Below are the code and all the weights of a small trained network. Each question names an input and a class and asks about switching units off, where a switched-off unit gives its printed mean instead of its output.

import numpy as np


def w(rows, s, z=0):
    codes = np.array(rows[::2]) - 128.0
    scale = np.full(codes.shape[1], s)
    scale[-1] = z or s
    return codes * scale


def f(y):
    return y / 2 * (1 + np.tanh(0.7978845608 * (y + 0.044715 * y**3)))


def log_softmax(a):
    a = a - a.max(-1, keepdims=True)
    return a - np.log(np.exp(a).sum(-1, keepdims=True))


def net(x, mask):
    res = np.array(x, float).reshape(1, 5) / 4 @ E
    y = f(res @ A[0][:, :-1].T + A[0][:, -1])
    res = res + np.where(mask, y, B[0][:, -1]) @ B[0][:, :-1]
    return log_softmax(res[-1] @ U[:, :-1].T + U[:, -1])


A, B = {}, {}
E = w([
[156,66,178,125,89,129],'x0',
[132,212,155,153,97,175],'x1',
[143,116,99,146,112,129],'x2',
[8,101,108,86,86,169],'x3',
[195,151,114,75,110,122],'x4',
],0.011)
A[0] = w([
[139,135,114,166,162,155,62],'n1',
[106,61,90,74,168,129,194],'n2',
[209,209,135,187,110,167,103],'n3',
[147,123,143,154,85,60,7],'n4',
[125,66,107,114,112,100,21],'n5',
[133,118,141,178,179,22,233],'n6',
[118,178,84,144,199,208,163],'n7',
[123,64,229,126,159,50,253],'n8',
[10,157,75,47,126,130,234],'n9',
[188,128,147,158,179,57,206],'n10',
[84,74,137,46,75,155,246],'n11',
[132,110,140,148,116,80,9],'n12',
[77,169,98,123,113,173,239],'n13',
[123,63,105,103,167,104,175],'n14',
[101,79,129,115,79,163,53],'n15',
[113,157,51,67,151,129,203],'n16',
[131,70,71,122,102,94,212],'n17',
[132,173,135,137,128,160,35],'n18',
[125,139,77,96,96,183,71],'n19',
[154,108,174,124,93,118,64],'n20',
[181,61,239,194,137,162,255],'n21',
],0.011,0.0037)
B[0] = w([
[183,208,153,92,185,167,130],'n1',
[153,22,200,194,173,68,183],'n2',
[78,208,205,162,176,189,194],'n3',
[123,99,170,223,96,178,133],'n4',
[158,11,131,117,175,173,144],'n5',
[222,176,82,129,178,118,188],'n6',
[108,105,4,157,171,158,172],'n7',
[234,112,127,58,89,128,191],'n8',
[111,136,80,89,107,12,247],'n9',
[207,212,71,191,133,150,206],'n10',
[49,14,174,39,85,55,215],'n11',
[194,122,102,173,152,226,127],'n12',
[117,179,2,51,141,67,199],'n13',
[206,105,206,142,179,99,172],'n14',
[94,86,143,40,125,133,160],'n15',
[105,61,57,253,204,64,177],'n16',
[196,59,198,59,130,60,175],'n17',
[48,169,127,151,158,185,137],'n18',
[36,128,137,80,113,107,151],'n19',
[105,129,230,136,71,148,139],'n20',
[211,223,154,92,41,203,202],'n21',
],0.006,0.013)
U = w([
[222,154,68,127,197,43,252],'0',
[116,180,100,161,242,180,181],'1',
[254,95,140,86,105,148,95],'2',
[157,203,192,166,14,148,17],'3',
[108,74,105,114,231,43,61],'4',
[88,175,36,67,147,111,48],'5',
[114,19,206,40,151,166,55],'6',
[120,131,141,29,39,105,228],'7',
],0.0083,0.0038)

Each question gives the input, the list of numbers given to net, and the class t.
The units are the neurons (one row each of A and B). Each row of codes is followed by its name. A weight is (code - 128) times the scale printed after its matrix; where a second scale follows, it is the last column's (A, B and U).
mask holds one flag per neuron, in row order. A switched-off neuron (its flag False) gives its mean, the last column of its row in B, instead of its output. The means were averaged over made-up inputs and are rounded, as every weight is.
A unit's drop is (log p(t) with every unit on - log p(t) with that unit switched off) / (log p(t) with every unit on - log p(t) with every unit switched off).
The circuit of an input: a set's keep is (log p(t) with only the set's units on - log p(t) with every unit switched off) / (log p(t) with every unit on - log p(t) with every unit switched off). Starting from the 12 units with the biggest drops (on a tie, the unit counted first), units are removed one at a time, each time the one whose removal leaves the highest keep (on an exact tie, the one counted first), for as long as the keep stays at least 0.8.
units of the circuit, in order: the units of the circuit, biggest drop first
unit that matters most: the unit with the biggest drop
k most important neurons: the k neurons with the biggest drops, biggest first
drop of u: that unit's drop, to one decimal
input [1,-2,1,7,6], class 6: units of the circuit, in order	n11; n2
input [0,0,-1,8,1], class 4: units of the circuit, in order	n21; n16
input [-3,1,2,-4,-4], class 1: unit that matters most	n9
input [-4,-2,-3,1,5], class 4: 2 most important neurons	n21; n10
input [-1,2,0,0,-3], class 1: units of the circuit, in order	n11; n9
input [-6,8,0,0,-1], class 1: units of the circuit, in order	n3; n18
input [1,8,-5,-5,-1], class 3: units of the circuit, in order	n21; n16; n13
input [0,7,-8,3,-8], class 5: drop of n13	0.2
input [-5,3,-4,1,0], class 5: drop of n10	0.1
input [1,7,7,-2,2], class 3: drop of n16	0.2
